Below is a small trained network, with its code and all its weights. Each question gives an input and a target symbol and asks what happens when units are switched off, that is, made to give their printed mean instead of their output.

import numpy as np


def w(rows, s, z=0):
    codes = np.array(rows[::2]) - 128.0
    scale = np.full(codes.shape[1], s)
    scale[-1] = z or s
    return codes * scale


def f(y):
    return np.maximum(y, 0)


def softmax(a):
    e = np.exp(a - a.max(-1, keepdims=True))
    return e / e.sum(-1, keepdims=True)


def log_softmax(a):
    a = a - a.max(-1, keepdims=True)
    return a - np.log(np.exp(a).sum(-1, keepdims=True))


def net(x, mask):
    ids = ['Σεζηθμπτφ'.index(c) for c in x.split()]
    T = len(ids)
    res = E[ids] + P[:T]
    r = res
    for j in range(3):
        rows = slice(3 * j, 3 * j + 3)
        q, k, v = (r @ M[0][rows].T for M in (Q, K, V))
        z = softmax(np.where(np.tri(T) > 0, q @ k.T / 3**0.5, -1e9)) @ v
        o = O[0][rows]
        res = res + np.where(mask[j], z, o[:, -1]) @ o[:, :-1]
    y = f(res @ A[0][:, :-1].T + A[0][:, -1])
    res = res + np.where(mask[3:19], y, B[0][:, -1]) @ B[0][:, :-1]
    return log_softmax(res[-1] @ U[:, :-1].T + U[:, -1])


Q, K, V, O, A, B = {}, {}, {}, {}, {}, {}
E = w([
[122,71,79,112,186,143,111,118,179,190,199],'Σ',
[92,111,97,135,145,79,60,174,66,178,148],'ε',
[167,124,138,127,108,124,131,159,149,191,40],'ζ',
[60,209,98,130,26,141,159,65,65,107,96],'η',
[205,174,70,84,134,174,72,82,113,91,131],'θ',
[106,89,120,124,80,220,83,149,147,146,161],'μ',
[56,205,78,44,158,154,181,151,168,128,128],'π',
[118,116,123,103,130,47,162,2,145,196,189],'τ',
[71,35,150,56,149,121,170,68,90,101,94],'φ',
],0.012)
P = w([
[94,162,176,74,165,114,60,70,147,150,82],'0',
[116,109,141,86,98,180,120,157,140,110,148],'1',
[76,77,34,100,73,89,106,99,186,114,103],'2',
[91,177,125,50,143,139,56,25,67,248,50],'3',
[142,121,144,96,110,170,155,166,118,125,162],'4',
[84,78,46,151,109,88,122,126,175,122,104],'5',
[105,177,126,52,152,128,71,52,69,254,58],'6',
[161,131,148,105,122,156,194,186,97,135,175],'7',
[94,81,55,187,125,86,136,141,165,129,103],'8',
[128,170,131,59,162,124,77,63,61,236,61],'9',
[183,134,157,132,141,150,226,199,72,132,196],'10',
[105,80,64,201,140,78,137,142,152,130,96],'11',
[142,158,134,55,165,115,71,86,65,225,63],'12',
[184,137,160,119,141,143,211,201,71,120,179],'13',
],0.011)
Q[0] = w([
[140,97,113,61,112,119,187,175,128,136,62],'h0',
[111,100,113,217,43,111,141,156,164,65,156],'h0',
[124,120,146,149,128,140,154,87,133,41,160],'h0',
[140,157,111,155,169,155,74,104,87,67,190],'h1',
[167,122,170,194,104,145,155,130,217,2,108],'h1',
[174,174,127,69,134,171,117,82,112,205,66],'h1',
[93,132,134,162,175,114,176,149,156,25,121],'h2',
[87,204,103,84,120,161,150,116,94,176,96],'h2',
[110,74,125,27,153,166,142,111,87,143,80],'h2',
],0.013)
K[0] = w([
[153,96,135,103,143,106,201,179,137,141,75],'h0',
[66,138,110,125,124,96,34,109,183,151,52],'h0',
[109,111,177,67,140,169,63,43,144,108,103],'h0',
[128,135,65,96,130,136,79,89,87,59,194],'h1',
[117,108,79,103,75,151,83,68,213,106,26],'h1',
[239,142,155,132,140,167,248,119,84,97,142],'h1',
[58,126,103,14,113,119,108,114,161,105,73],'h2',
[147,226,151,115,111,134,187,153,104,118,164],'h2',
[159,103,206,82,177,143,159,159,88,122,144],'h2',
],0.012)
V[0] = w([
[96,129,162,138,58,158,124,82,52,64,145],'h0',
[103,76,89,127,98,239,109,190,94,83,136],'h0',
[165,23,121,141,206,116,92,117,199,129,207],'h0',
[163,126,254,131,84,213,77,153,122,174,96],'h1',
[32,13,183,134,94,81,197,103,90,155,103],'h1',
[133,201,136,118,116,79,54,162,16,110,125],'h1',
[117,105,149,105,59,115,206,31,76,66,118],'h2',
[80,113,72,120,192,47,68,104,90,120,131],'h2',
[36,159,134,54,148,208,151,132,180,134,160],'h2',
],0.0073)
O[0] = w([
[149,80,172,110,107,139,196,139,137,186,102,14],'h0',
[135,126,146,107,161,75,173,208,208,98,128,179],'h0',
[175,202,75,149,219,136,151,139,73,173,179,45],'h0',
[128,157,187,193,180,129,139,180,221,154,128,252],'h1',
[148,150,184,90,54,47,122,98,154,142,255,159],'h1',
[97,145,101,91,96,145,133,175,157,204,86,162],'h1',
[132,57,139,201,103,194,186,63,119,163,97,65],'h2',
[159,118,78,80,126,115,162,147,123,183,133,84],'h2',
[198,97,134,170,96,86,139,155,52,46,119,227],'h2',
],0.0077,0.003)
A[0] = w([
[119,96,213,110,98,174,182,94,82,161,140,141],'n0',
[114,96,97,135,150,158,141,43,78,150,89,4],'n1',
[159,145,206,82,87,86,160,126,126,125,254,176],'n2',
[171,127,183,149,138,157,152,159,123,169,67,148],'n3',
[117,138,150,129,88,150,199,156,124,20,179,39],'n4',
[129,128,106,152,89,93,137,139,166,124,163,237],'n5',
[148,114,142,103,111,105,82,97,58,99,80,174],'n6',
[84,185,189,140,195,138,100,80,127,107,105,108],'n7',
[185,175,142,137,58,245,156,199,138,75,139,102],'n8',
[162,99,145,101,135,211,178,190,119,83,221,60],'n9',
[135,74,94,139,75,96,131,194,103,116,145,210],'n10',
[93,164,109,158,119,65,100,91,131,135,112,132],'n11',
[56,142,102,106,144,189,193,126,199,118,169,132],'n12',
[137,161,82,112,181,149,137,179,53,107,128,136],'n13',
[157,88,136,180,112,143,146,164,161,74,80,173],'n14',
[179,118,204,154,195,100,174,174,165,78,164,173],'n15',
],0.0088,0.0038)
B[0] = w([
[213,134,191,149,101,152,156,178,64,181,95,198],'n0',
[90,217,93,246,155,114,138,221,147,186,87,165],'n1',
[166,70,65,164,100,87,28,180,128,100,58,215],'n2',
[110,97,145,114,93,126,145,93,130,54,207,237],'n3',
[86,204,123,72,147,142,86,99,106,254,33,168],'n4',
[109,87,57,172,153,168,159,126,136,106,113,222],'n5',
[57,118,102,96,94,136,131,53,144,65,206,228],'n6',
[181,127,201,212,137,127,71,188,143,114,171,200],'n7',
[186,209,160,127,162,54,73,110,108,113,207,203],'n8',
[64,80,221,72,160,196,49,44,189,119,136,178],'n9',
[85,146,135,205,182,218,142,124,181,138,103,253],'n10',
[146,96,179,109,161,179,143,114,142,120,127,220],'n11',
[150,74,117,121,65,130,82,33,97,93,188,158],'n12',
[169,96,113,116,206,136,209,123,133,118,84,215],'n13',
[177,180,118,121,181,112,186,162,96,179,109,229],'n14',
[38,128,104,67,2,97,225,169,134,120,188,217],'n15',
],0.0076,0.0056)
U = w([
[70,42,74,107,86,158,139,7,163,47,184,252],'Σ',
[116,125,80,221,180,159,155,201,160,165,22,180],'ε',
[117,154,137,133,84,76,179,185,133,99,205,167],'ζ',
[138,204,116,177,114,142,123,104,73,192,163,51],'η',
[209,138,142,115,200,125,163,102,86,111,153,88],'θ',
[123,137,218,153,151,158,44,100,167,132,153,92],'μ',
[94,191,118,2,134,84,117,104,136,204,85,92],'π',
[197,93,97,131,83,60,77,138,87,108,106,87],'τ',
[129,81,177,91,104,196,169,121,118,149,107,12],'φ',
],0.0072,0.003)

Each question gives the input, a string of symbols that net reads in full, and the target symbol t.
The units are the heads (3 rows each of Q, K, V and O) and the neurons (one row each of A and B). Each row of codes is followed by its name. A weight is (code - 128) times the scale printed after its matrix; where a second scale follows, it is the last column's (O, A, B and U).
mask holds one flag per unit, heads first, then neurons. A switched-off unit (its flag False) gives its mean, the last column of its rows in O or B, instead of its output. The means were averaged over made-up inputs and are rounded, as every weight is.
A unit's drop is (log p(t) with every unit on - log p(t) with that unit switched off) / (log p(t) with every unit on - log p(t) with every unit switched off).
The circuit of an input: a set's keep is (log p(t) with only the set's units on - log p(t) with every unit switched off) / (log p(t) with every unit on - log p(t) with every unit switched off). Starting from the 12 units with the biggest drops (on a tie, the unit counted first), units are removed one at a time, each time the one whose removal leaves the highest keep (on an exact tie, the one counted first), for as long as the keep stays at least 0.8.
units of the circuit, in order: the units of the circuit, biggest drop first
unit that matters most: the unit with the biggest drop
top k neurons: the k neurons with the biggest drops, biggest first
heads that matter: for each layer, one digit per head in row order, 1 if its drop is at least 0.15 and else 0, layers parted by /
input θ ζ ζ μ ζ φ μ η ε ε, target φ: unit that matters most -> h0
input φ φ ζ φ μ ε, target Σ: heads that matter -> 010
input ε ζ η θ ε π ε Σ, target Σ: units of the circuit, in order -> n9, n12
input ε ζ ε ζ ε θ Σ, target π: heads that matter -> 011
input ε ζ η θ π ζ μ, target Σ: heads that matter -> 011
input ζ μ ε ζ Σ φ θ θ φ π ε ε μ, target π: heads that matter -> 011
input ζ Σ ζ φ τ ζ τ ζ ζ ε ζ ζ θ, target μ: heads that matter -> 001
input μ φ η π ζ ζ ε μ, target μ: heads that matter -> 000
input ε ζ ζ θ, target μ: units of the circuit, in order -> n7, h1, h2
input φ ζ π ζ τ π ζ, target η: top 2 neurons -> n1, n0
input ζ ζ ζ ζ φ φ φ, target τ: heads that matter -> 010
input φ φ ζ ζ θ ε ζ ζ ζ φ ε ζ φ, target π: units of the circuit, in order -> h1, h2
input π θ θ φ π τ ζ, target Σ: heads that matter -> 000
input π ζ π ε ζ π Σ, target μ: units of the circuit, in order -> h2, n7, h1
input η φ ζ φ η, target η: heads that matter -> 001
input ζ φ ζ ζ μ ζ π, target ζ: units of the circuit, in order -> h0, n15, h1, h2
input ζ π ζ π π ζ ε θ ζ π, target ε: heads that matter -> 010
input ζ ζ ε ζ φ ζ π θ η ζ φ Σ ζ φ, target φ: units of the circuit, in order -> n0, h2, n9
input θ ε Σ φ ζ θ ζ η π μ, target φ: units of the circuit, in order -> h0, n0
input ζ ε ζ ζ π π, target ε: top neuron -> n10
input ζ π ε θ, target Σ: unit that matters most -> n6
input τ μ φ θ ζ ζ φ τ, target τ: units of the circuit, in order -> n2, h1
